Below are the code and all the weights of a small trained network. Each question names an input and a class and asks about switching units off, where a switched-off unit gives its printed mean instead of its output.

import numpy as np


def w(rows, s, z=0):
    codes = np.array(rows[::2]) - 128.0
    scale = np.full(codes.shape[1], s)
    scale[-1] = z or s
    return codes * scale


def f(y):
    return np.maximum(y, 0)


def log_softmax(a):
    a = a - a.max(-1, keepdims=True)
    return a - np.log(np.exp(a).sum(-1, keepdims=True))


def net(x, mask):
    res = np.array(x, float).reshape(1, 5) / 4 @ E
    y = f(res @ A[0][:, :-1].T + A[0][:, -1])
    res = res + np.where(mask, y, B[0][:, -1]) @ B[0][:, :-1]
    return log_softmax(res[-1] @ U[:, :-1].T + U[:, -1])


A, B = {}, {}
E = w([
[171,101,110,119,87,171,124,78,101,233,120,117],'x0',
[162,116,90,69,108,62,117,163,186,163,188,3],'x1',
[181,184,168,148,183,72,113,91,90,129,86,130],'x2',
[100,99,189,142,89,105,123,161,167,128,197,134],'x3',
[209,127,145,186,91,182,116,54,102,124,149,142],'x4',
],0.014)
A[0] = w([
[108,183,89,120,194,109,153,131,94,110,4,87,141],'neuron 0',
[156,59,89,116,88,156,112,124,147,185,180,60,119],'neuron 1',
[194,157,160,171,122,97,92,117,139,117,162,77,120],'neuron 2',
[164,160,111,121,132,148,131,81,91,167,119,111,13],'neuron 3',
[105,99,122,184,89,218,157,100,134,108,129,177,122],'neuron 4',
[90,134,117,142,168,104,143,152,203,101,151,124,2],'neuron 5',
[153,113,94,110,141,94,140,85,119,175,112,88,26],'neuron 6',
[149,128,157,140,93,147,116,95,122,122,129,143,125],'neuron 7',
[154,120,108,108,170,43,128,88,134,134,165,100,167],'neuron 8',
],0.014,0.0074)
B[0] = w([
[200,86,92,124,142,204,95,53,138,104,64,158,250],'neuron 0',
[74,79,137,127,174,133,170,151,148,4,157,70,254],'neuron 1',
[144,171,90,195,63,96,120,86,114,189,89,217,193],'neuron 2',
[103,171,143,135,107,61,118,159,163,104,132,95,189],'neuron 3',
[157,104,112,167,118,176,109,54,79,161,112,175,248],'neuron 4',
[118,162,143,118,129,77,143,134,174,62,160,129,183],'neuron 5',
[99,86,131,149,139,137,165,101,108,72,203,117,183],'neuron 6',
[154,86,112,138,148,143,111,126,176,153,104,132,188],'neuron 7',
[129,149,151,160,76,126,92,190,125,181,69,154,204],'neuron 8',
],0.012,0.019)
U = w([
[66,107,142,107,161,112,171,202,138,78,246,56,121],'0',
[155,67,109,148,190,200,136,101,126,29,124,125,157],'1',
[205,137,110,184,152,202,111,55,32,254,71,210,217],'2',
[125,173,117,158,94,45,136,199,177,164,134,71,124],'3',
[213,151,52,3,171,174,102,132,141,140,71,97,3],'4',
],0.0084,0.0058)

Each question gives the input, the list of numbers given to net, and the class t.
The units are the neurons (one row each of A and B). Each row of codes is followed by its name. A weight is (code - 128) times the scale printed after its matrix; where a second scale follows, it is the last column's (A, B and U).
mask holds one flag per neuron, in row order. A switched-off neuron (its flag False) gives its mean, the last column of its row in B, instead of its output. The means were averaged over made-up inputs and are rounded, as every weight is.
A unit's drop is (log p(t) with every unit on - log p(t) with that unit switched off) / (log p(t) with every unit on - log p(t) with every unit switched off).
The circuit of an input: a set's keep is (log p(t) with only the set's units on - log p(t) with every unit switched off) / (log p(t) with every unit on - log p(t) with every unit switched off). Starting from all 9 units, units are removed one at a time, each time the one whose removal leaves the highest keep (on an exact tie, the one counted first), for as long as the keep stays at least 0.8.
units of the circuit, in order: the units of the circuit, biggest drop first
most important unit: the unit with the biggest drop
k most important neurons: the k neurons with the biggest drops, biggest first
drop when u is switched off: that unit's drop, to one decimal
input [1,1,3,8,0], class 3: units of the circuit, in order	neuron 0
input [-6,3,7,1,-6], class 4: 3 most important neurons	neuron 0; neuron 4; neuron 5
input [2,5,5,4,8], class 3: units of the circuit, in order	neuron 4; neuron 0; neuron 1; neuron 2
input [3,6,2,-2,2], class 0: units of the circuit, in order	neuron 1; neuron 0
input [6,4,6,-8,-3], class 1: 2 most important neurons	neuron 6; neuron 0
input [-6,4,7,0,-5], class 2: 4 most important neurons	neuron 0; neuron 1; neuron 8; neuron 2
input [7,-1,4,1,0], class 3: units of the circuit, in order	neuron 0; neuron 4
input [-3,8,0,0,1], class 3: 2 most important neurons	neuron 8; neuron 2
input [1,8,8,2,5], class 3: 2 most important neurons	neuron 4; neuron 0
input [6,4,-3,-8,-2], class 1: 2 most important neurons	neuron 0; neuron 5
input [-2,3,-3,-5,-8], class 4: 2 most important neurons	neuron 1; neuron 0
input [-3,5,-7,-2,7], class 0: 2 most important neurons	neuron 0; neuron 1
input [-1,7,-5,6,6], class 0: 2 most important neurons	neuron 1; neuron 0
input [0,-1,5,2,-6], class 4: most important unit	neuron 4
input [6,5,6,6,3], class 3: 2 most important neurons	neuron 2; neuron 1
input [-4,0,-8,6,2], class 0: drop when neuron 7 is switched off	0.1
input [-7,-1,5,-5,-6], class 4: drop when neuron 2 is switched off	0.3
input [0,-7,6,3,-8], class 2: drop when neuron 0 is switched off	0.1
